B:
0: [-449 -229  348  -18  114  -75   54 -351 -250  221   -2 -188   92  -12
 -289  422  129  114 -378  443  158  -42  262 -525 -137  459 -160  257
 -138 -573  229 -245 -409]
1: [ -25  351 -194  148   53  324    0 -138  287 -387  134 -188 -207 -185
  -93  -13   29 -508 -369 -121  -58  206 -113 -167 -124 -149  145   45
 -152   91  266  199 -291]
2: [  63  370  276 -446  439   28   11    8 -205   59  -28    3 -361  498
  -43 -362  110  343  363  341 -275  -77 -178  301   -9  301 -229  144
   49  141  -25   74  172]
3: [ -76  117  -80  -74  -88   62   64  253  415  -78  -62 -214 -234 -447
 -113   34  257 -297  108   94 -142  -45 -128  105  368   61  106  132
  -36  277 -314 -141 -420]
4: [  -8   99   37  -92  334  110  129 -250 -107  -20   34  -60  -59  604
   -8 -239 -140  168  147   46  182   95 -136  -21 -347  131  -41  177
  189 -144  295  126  194]
5: [  77   74 -291  412   12   90  -50 -227  718 -641   31 -381  164   46
  -87   -9 -229 -526 -198 -226  165  467 -172 -175 -384 -273  323  280
 -177   80  237  314 -118]
6: [   0 -157   54   78   84 -100   93 -147  460 -216   14 -237  203  199
  -84   33  -89 -133  -62   43  212  298 -212  -73 -341   26   10  336
  -77 -157  240   41  -89]
7: [ 118  -51 -120   -9  -28 -313   58  112  142  -32 -226 -299  138 -287
  -68  147  -90  -58  242  170   -3  136   -5  325  372  146  248  -42
    3  333 -396 -130 -254]
8: [ 200  437 -350  190  159  295   76 -329 -188 -316  104  -33  -78   12
   81 -109 -354 -350 -291 -237   97  278  -99   46 -178 -236  306 -313
   36  134  434  316  -61]
9: [  94   34  321 -383  315 -291  109  -16 -231  194 -120 -156   75  173
  -87    3   46  305   91  392  -74   91  -73  340   68  408 -173   20
  -55   38  -32 -107  -10]
10: [ -73   30  189 -213  139 -108   87 -217 -453  244   78  251 -130  446
   80   18 -214  380  329  383    8 -104  -60   67  -58  241 -220  -18
  235 -216  175 -142 -103]
11: [ 116 -116  -17 -124  133 -129  374 -142 -254  192   13  109  176   14
  144  165 -320   30   42   69  348  146 -200  368  -26   65  143 -248
  192 -172  256 -232  -83]
12: [ 156   27  205 -338  225  -78  262   98  -35  204  -70   -2    5  -66
   15 -125   69   76   75  140   78   44 -312  419   77  147  -32  -36
   53   18   84 -124  -47]
13: [-123 -193  235 -590  302   20  608   75 -665  802  -42   -3  -14   81
    3   44  238  360  -33  178  365 -212  -46  301  186  576 -228 -176
  426 -235   99 -489  -40]
14: [-142 -280  263 -183   92 -296  150 -105 -393  448 -145  235   26  207
   27   97 -206  518  625  465  204 -247  -47  130  155  299    0   73
  282 -331 -122 -359 -130]
15: [-108   55  329 -426  241   43  139  -21 -169  291   75 -193 -125  405
 -147 -183  392  256 -180  241  -68  -26  -52 -123 -143  483 -556  228
   87  -74  218  -29  -75]
16: [-297   84 -150   93  -22  352   79 -297   79 -114  319  -57 -251  539
  -18   -1    7 -143 -153  -20  119   45  -12 -536 -404   81 -263  283
  230 -231  427   60 -224]
17: [ 236 -140   62  128   56 -398 -147 -248  160 -171  -93 -198  360  549
   -9 -171 -317  239  241  150   83  335 -140  -35 -332   58 -105  242
   27   45  159  281   61]
18: [-136   46  381 -640  501  -54  333    8 -775  656 -135  -11 -205  372
  -78 -107  198  618  286  452   66 -289   63  322  211  686 -240  -51
  297 -130 -103 -334  134]
19: [ 247  117 -266  497 -126    4 -242 -153  497 -483 -161 -106  117 -222
  -23 -271 -311 -353  165 -179   64  234 -225 -134  -76 -451  470  114
  -96  200   64  427 -187]
20: [  59  -33  133 -200  282 -130  173    6  211  -25 -102 -388  135  106
 -153  -23  115  -12  -85  116   99  237 -126  194  -96  275  -22  200
  -74   55   23  -31   17]
21: [ 145  426 -233   28  299  536  192 -114  221 -292   83 -239 -175  -14
  -50 -396   99 -492 -461 -423  146  255 -275  -31 -287 -202  200  -13
   -1  144  466  373   64]
22: [ 343   74 -320  320  172  188  213 -307  356 -424   33 -146  312   93
   98 -224 -431 -467 -295 -479  481  529 -393   89 -537 -427  431  -61
   22  -45  629  379  145]
23: [  37 -153  403 -409  166 -492  120  -42 -515  455 -122  124  104  179
   12  160 -116  566  380  614  -37  -87  -37  373  222  467 -247  -75
  106 -125 -106 -328 -144]
24: [-135 -183  101  106  282  -28  143 -381 -181   72 -101  -19  149  352
  -67   14 -314  201  187  149  416   43  -15 -146 -308  114  236  182
  132 -458  256  -43   78]
25: [-181  328 -461  393   79  519    9 -296  275 -482  135  -67 -351  209
  -13 -114 -262 -437  118 -242  168   69  -52 -328 -246 -288  429  178
  151  -33  191  217  -88]
26: [-151 -103  349 -233  145 -211   27 -115 -419  385  -86  411 -203  346
   62  -45 -199  593  803  568   12 -353 -112  118  128  246  -81  133
  267 -324 -108 -279  -99]
27: [ 127   20 -407  508 -326  -62 -189 -183  228 -312  -59   88   37 -102
  105  -57 -484 -211  426  -75   94   86 -103 -158   73 -381  391  -27
  176  166  -49  204 -345]
28: [ 280   92 -238  319 -126 -113 -156  -25  389 -340 -197 -293  189 -332
  -69 -171 -143 -311   -3 -134    0  273 -135    7   93 -236  339   14
 -108  361  -75  327 -236]
29: [ 143 -115   -5  -70   37 -207   93  205  314   59 -290 -530  231 -322
 -202  -94  246 -102  -46    6   74  164  -65  156  254  217  107  136
  -41  331 -294    9 -169]
30: [   8  307  -22  176  388  480   18 -248  233 -302  -99 -186 -146   12
 -177 -465   38 -307 -212 -248  200  108 -213 -242 -359 -208  387  229
 -107 -133  378  415  141]
31: [ 167  312 -264  205   31  244  -34 -155  107 -271   -4 -191  -48 -109
  -37 -255  -67 -353 -256 -241   24  214 -112 -136  -89 -197  201  -69
   -7  233  241  372 -152]
32: [ -64 -370  -21  -72 -249 -401  191  114 -104  376 -151    8  148 -275
   35  337 -114  177  444  322  162 -125   15  205  467  249   61  -68
  272   26 -384 -459 -459]
33: [ 228  -45 -146 -307 -194 -323  168  345  100  218  -64 -472  143 -102
  -21    5  299   -4  -52   49 -136  187  -27  312  411  387 -358  -91
  198  657 -328  -98 -328]
34: [ -11  320   36  194  291   -1  -90 -264   87 -442 -147  -71  -75 -480
 -153  251 -314 -332  -39  262  -78  173  -23  175   92 -137  639  -60
 -445  -85  -10   33 -209]
35: [ 115  238 -264  213  275  130   44 -280  398 -572   23 -633  195  140
 -181    4  -95 -478 -572 -235  141  588  -13  -96 -414  -10  226  138
 -243  175  320  359   43]
36: [ -83  106  125 -370   34  199  344  276  110  262   55   79 -319 -473
  -16    9  351 -209  -43   89   -7 -175 -309  269  316  112  -52  -34
   70    7   -5 -319 -382]
37: [ -87 -225  256 -211  108 -118  232    2 -136  377  -88  217  -38   91
   33  -43  -47  309  472  286  229 -211 -228  152   76  175   -4  127
  248 -300   -1 -293 -122]
38: [  80  440 -192  172  169  376  -41 -201  139 -374   53  -32 -255  -13
  -19 -279 -119 -352  -95 -161  -29  123 -187  -87 -163 -267  274    6
  -48   97  288  336  -75]
39: [  19  159 -145   -3  225 -111    4 -115 -265  -20 -234 -391   26   21
 -153   33 -102   76  108  165   -3   92  228  117  241  297  256  -80
   42  275 -288   31  -39]
40: [ 268   74 -310  151 -189  -64  -25   97  318 -158 -105 -347  132 -196
  -17 -205   12 -266  -33 -194   -7  237 -120   41  157  -91   89  -34
   89  499 -104  242 -255]
41: [-192 -255  528 -503  100 -343  213   60 -531  700 -125   88  -11  -53
 -101  202  234  538  208  637   -2 -297   41  137  343  617 -372   22
  127 -269 -145 -502 -334]
42: [ -29 -333   74   20  207 -246  204 -188  -39  152 -203 -244  339  236
  -97   71 -188  217  192  138  427  137   -5   38 -132  253  183  178
  138 -234   20 -129   55]
43: [ -29  180  274 -427    0 -210   11  -14 -545  349  109  104 -205  103
    2  122  130  321    4  526 -360 -118   49  106  277  444 -532 -165
   65  103   15 -183 -412]
44: [ -57  196 -278  235 -150    4 -159   28  440 -397  -52 -178 -222 -245
  -75   96 -110 -324  318  112 -183   56  -23   -6  267 -113  314  148
  -64  308 -346   25 -391]
45: [ -39  -43  382 -373  290 -346   71  -36 -404  342 -184  -26  -19  211
  -92   33    5  506  382  553  -78 -120   20  271  193  483 -150   68
   47  -71 -195 -239  -41]
46: [-183   13  424 -365  165 -172  110    5 -427  406  -82  321 -270 -173
  -29  179   13  356  429  628 -117 -344  -75  255  368  323  -44  -31
   22 -270 -161 -429 -319]
47: [  97 -143  386 -227  257 -476   61 -246 -445  243 -105  266  170  405
   86   77 -418  572  514  555   83   13 -145  347  -68  247  -60  -21
   79 -296  117 -184   40]
48: [ 145  192 -259  348   -4  191  -23 -147  693 -604   81 -153    9 -139
   -7 -106 -215 -583 -135 -252  109  375 -342  -52 -292 -434  359  167
 -167   74  303  304 -169]
49: [ 277  231 -432  324  239   69   -8 -299  360 -615  -45 -512  241  363
  -42 -191 -372 -345 -157 -331  204  584  -90   47 -412 -177  381   71
  -36  302  236  472  216]
50: [ 143  334 -172  -63  -32    9  -27   49  134 -219   39 -521  -11 -237
 -145   37  248 -364 -551  -22 -273  326   56    8  146  177 -166 -104
 -170  523   12  189 -367]
51: [  26 -183  342  -48  175 -546 -161  -98   70   -3 -295 -172  219  153
 -162   68 -167  381  496  543  -61   76  -17  151   71  283   71  293
 -160  -54 -276  -68  -67]
52: [ 175   55 -124  141   34 -182   10  -40  164 -191 -199 -279  184 -389
  -94   92 -159 -228  -19   45   47  238  -49  202  180  -26  372  -84
 -139  222 -131   57 -222]
53: [-140   93 -200  172  320  217  116 -342   88 -265   -5 -325    3  423
 -127  -33 -197 -132  -45  -81  299  214   52 -197 -359   84  261  225
   88 -139  206  135  126]
54: [-142   31   43 -225  313  114  299 -181 -341  211   40 -109  -83  330
  -42   41  -20  144  -21  136  220   -2   20   54  -96  335  -46   14
  217 -181  176 -160   23]
55: [ -57    5 -305   59   64  199  187 -106  308 -162  135 -333  -30  567
  -12 -155  -20 -145   14 -216  243  219  -97 -181 -329   87  -91  279
  310  102  179  119   32]
56: [ 156  112 -379  484  -70  130 -119 -179  406 -415 -147 -287  129 -193
  -81 -227 -223 -410  -22 -295  181  251  -88 -220  -91 -328  487   86
  -10  207   65  401 -146]
57: [ 249   82   26  -16   78 -208   -4   75  242 -129 -214 -240  139 -331
  -82  -90  -25 -139   46   78  -48  210 -193  302  177   -9  218   -4
 -150  272 -129   97 -156]
58: [-273 -178  237 -148   19  -71  240   51  -87  329 -143  -49  -34 -687
 -182  394  189  -81  -79  353  132 -188   30   47  403  274  184   -1
  -80 -273 -169 -479 -527]
59: [ -69  137 -346  205 -159  230   91  -81   84 -122   82  236 -295 -111
  147    9 -303 -245  399  -56  115 -103 -166   11  146 -257  333  -74
  281   29   -3  -70 -317]
60: [  67  292 -276  275  383  507  100 -282  164 -334  -98 -190 -100  152
  -80 -470 -173 -322  -54 -402  362  156 -189 -152 -367 -282  554  120
   90  -54  343  420  264]
61: [ -48  112  121  -82  154   73   86   21   23   48 -143   -1 -163 -369
 -102  -38   68  -95  104  177   16 -104 -136  122  217   38  249   32
  -65  -46  -74  -97 -231]
62: [ -85 -202  347 -203  244 -423    8 -188 -462  354 -220   79   87  412
  -55   45 -219  655  627  587   72 -155   67  138   87  431  -52  135
  164 -243 -177 -226   15]
63: [  39  227  164 -375  394  236  136   48  175   16   37 -412 -154  527
 -166 -502  447   59 -206  -60  -34  137 -199  -43 -302  320 -385  347
   70  160  229  243  204]
64: [ -43   76  -11   21   44 -179   63  -87  -40 -103  -93 -197   49 -524
 -121  432 -119 -236 -169  291  -41  149   85  193  292  137  293 -160
 -233   47 -127 -209 -422]
65: [ -58  335 -410  341   31  266  -22 -244  310 -571  105 -175 -192 -108
  -34  143 -292 -541  -86 -109   13  247  -29  -87  -89 -244  440    9
  -89  131  105  152 -247]
66: [-119  -61  253 -286   13 -125  156   19 -366  427  -20  378 -224  -16
   80   72  -64  341  513  452   -1 -330 -141  199  292  218  -97  -47
  242 -209  -88 -377 -303]
67: [ 125   91  117 -176  571  -88  275 -426 -464   16  -43 -349  328  407
 -102   86 -236  110 -484   79  301  430   50  187 -401  339   54 -147
  -81 -186  493   86  255]
68: [ -93   86 -314  349  110  402  165 -319  348 -383  100 -208    1   15
  -62  -13 -193 -520 -311 -321  390  268 -126 -292 -396 -245  387  140
   20 -193  435  182  -97]
69: [ 174  167 -375  342  224  272   20 -302  200 -359  -85 -191   44  465
   19 -485 -362 -150  206 -375  349  240 -183 -123 -406 -282  426  148
  237   79  265  470  298]
70: [   8   46 -304  312 -108  249   71 -106  140  -92  -70   17  -75 -264
   22 -161 -168 -297  131 -215  262  -36 -140 -157   65 -275  426  -22
  201    6   78  114 -245]
71: [  10 -147  362 -288  219 -216  109 -239 -515  428   -6  214   66  641
   58 -169 -147  612  329  375  151  -93 -117    9 -209  335 -347   90
  281 -326  284  -68   64]

[  56   33  -66 -112   96   56   65 -147  -15  -86 -117   31  -40  -93
   31   -6   62  -49  -40 -218   -7   39 -172 -147  -29   25  -32]
37
[ -70  277  -37  -26 -107  -89  -48  -87   59   52   88   85 -206 -166
  -48  -31   42 -147  189   66 -200   86  -95 -127  171 -152  -15]
43
[ 193   36  254 -154   19 -143 -105  296   15  118  366   59  341   79
  224   79 -256   69  156  546  -76   -9  270  310  160 -107  -46]
67
[ 125  181  -10 -131  -83  -98 -100  -54  -15  -74  103   45   74 -128
   75   33  -57  -58  126    4  -16 -138 -234   23   89 -117   70]
54
[ -77  203   -1    5 -138  -77   22 -204   25  -32   30  -39 -126  -49
   80 -233  153  -87  107 -213  -72   37 -111 -162  172  -17 -118]
15
[  37  129  -35  -19  -20    2  -77  -47  -11  -28   28  -71   86    6
   42   26 -113   12 -126 -157  -83 -142 -229   34  -31   -1   94]
42
[  57   59   15 -139  107   27   50   22   42  -37   28  145    6  -44
   85   16   68  -79   64   -1   -3   80  -42  -94   45  -28   16]
46
[ 107   63  -88  -67  108   61   13   43 -138   18  113  -77  133   46
  101  -20 -134   56  -75   37 -106  -14  -95   -7  -11    6   30]
24
[ -80   92  -85  -11    1   59  -59  128   11   13   24   15  -57  105
  -97  111  -14   19  -56  -55 -108   -6  -97   -5 -131   93   49]
44
[   1   56  -90  -77    2   36  -73  -59  -27 -188 -129   38  -45   -2
 -135   80   92   31  -18 -314   36  -58 -245 -100 -146  125    9]
69
[   0   77  -69  -73   59   28   83  -34  -38   40   -4    2 -110  -25
   22  -58   40  -28   69   10  -86  138   -5 -113   38   30 -135]
71
[ -13  133   64  -31  -45  -39 -127   -8  110  -52   36   68   49  -36
  -23  105  -37  -48  -64 -113 -105  -78 -141   21   -7  -50  120]
52
[ -26  186   74  -25   92    4   62  -50  171   19  -26   79  -78   35
   98 -116   34  -81   -4 -129   26   24  -81  -60  105   49  -21]
41
[ 107  149   -1 -108  -54  -74 -125  104  -68 -125  155   42  122   66
   20   -6  -21   59  170   21   59 -123 -140   54   33   40   22]
18
[  71   28   72  -84  146   32 -104  114   -6  -94  166  146  210   -1
    8  115  -47    4  -70   53 -161   71   31  -52   12  -92  166]
34
[ 138   73  -14 -105   68   -6    5  -81  -76  -21   66  -31  121  -84
  127  -25 -100  -11  -25    1  -91  -17 -108  -24   70  -80    8]
68
[  -6  133   -3  -63  -15  -33  -57  -18   50    6   38   76  -53 -101
  -35   81  -22  -73   41   21 -145   38  -79  -46   36  -83   30]
23
[ -42  354   22   57    1  -18   88 -221  164   77   72  -23  -60  -47
  276 -290    4 -192  -88 -233  -84  -81 -269 -128  264 -123  129]
0
[ -78  145   31    3  150   48  -25  -76  191 -114 -269   99 -210   58
 -212   29   47   15  -62 -349   84   28 -149  -86  -97  242  -85]
55
[ 151  -10  -51 -126   40    3  -61  352 -232  171  363  -73  247  114
   93  147 -289  133   82  569 -222   42  178  213  -18  -61  -27]
65
[ 100  168   55  -54   87   -4    7  -86   62  -12   88   18  131  -39
  204  -96  -93  -66  -90  -95  -46  -86 -171  -22  135  -88  121]
58
[  21  -32  -66 -158  130  102  140  165   -8   55  -10   79  -59  100
   80   46   67   -9   68   83   64  117   32  -30  -96  138 -102]
26
[ -44  -33 -112  -43  -58   61   54   77 -138  101  113 -125   33   84
   90    3    1   31  -58   53 -178   75   35  -14  -81   32  -87]
19
[-192  295  219  118  108  -42 -127  -48  374  -91 -142  210 -225   73
 -251  -30   64  -47  -24 -286  -39   99   -2 -100   78  148  -15]
50
[  68   90  -96 -144   59   23   39  -81  -34  -40  -33   80  -76 -148
   14   45   33  -86   68  -38  -59   55 -165 -131   15  -62    1]
66
[  18   17   69 -110    7    1   66 -156   55 -209  -56   79   59   21
  166 -182  279  -62   20 -402  152    6 -124 -184   55   82  -43]
30
[ -68  167  -48  -10 -104  -23  -80 -199   59 -144  -84   21  -88  -97
  -61  -14  119  -82  -47 -382  -65  -76 -297 -153   -3  -16   72]
3
[ 124   -3  -37 -153   58   31   87  158  -78   97  105  -46  114  109
  202   10  -97   40   43  177   47  -32  -10  125  -37   74  -84]
70
[ 285  106   17 -164    3 -112  -80   88 -199   28  269  -92  282  -18
  190  -17 -285  107  163  342  -37 -126  -39  199  137  -90  -55]
13
[-40 123  -9 -25 -18   1 -73  56  25 -51  60  46 -12  59 -39  20  32  -1
  14 -81 -66   1 -83 -38 -17  46  30]
45
[  -8  143  -75  -79  -62  -34  -65 -232   10 -198 -116   80 -115 -183
  -97    8  154  -94   51 -347  -37  -21 -296 -211    8  -40   30]
4
[ -51   -3   22 -126  -90  -35  -37   70    2 -136   28  131  -50   43
  -55   23  241   -8  201  -78   42  104   41  -97  -38   93 -124]
2
[ 122   54 -191 -115   20   45  -31  125 -248   -2  159  -72   97   37
   20   60 -112   82   62  143 -100  -35 -128    8  -69    5   12]
25
[ -90  245  129   60   -3  -67 -193 -233  225 -216 -122  141  -70 -125
 -189   20   68  -83 -107 -443 -115  -35 -227 -161   64  -39  134]
35
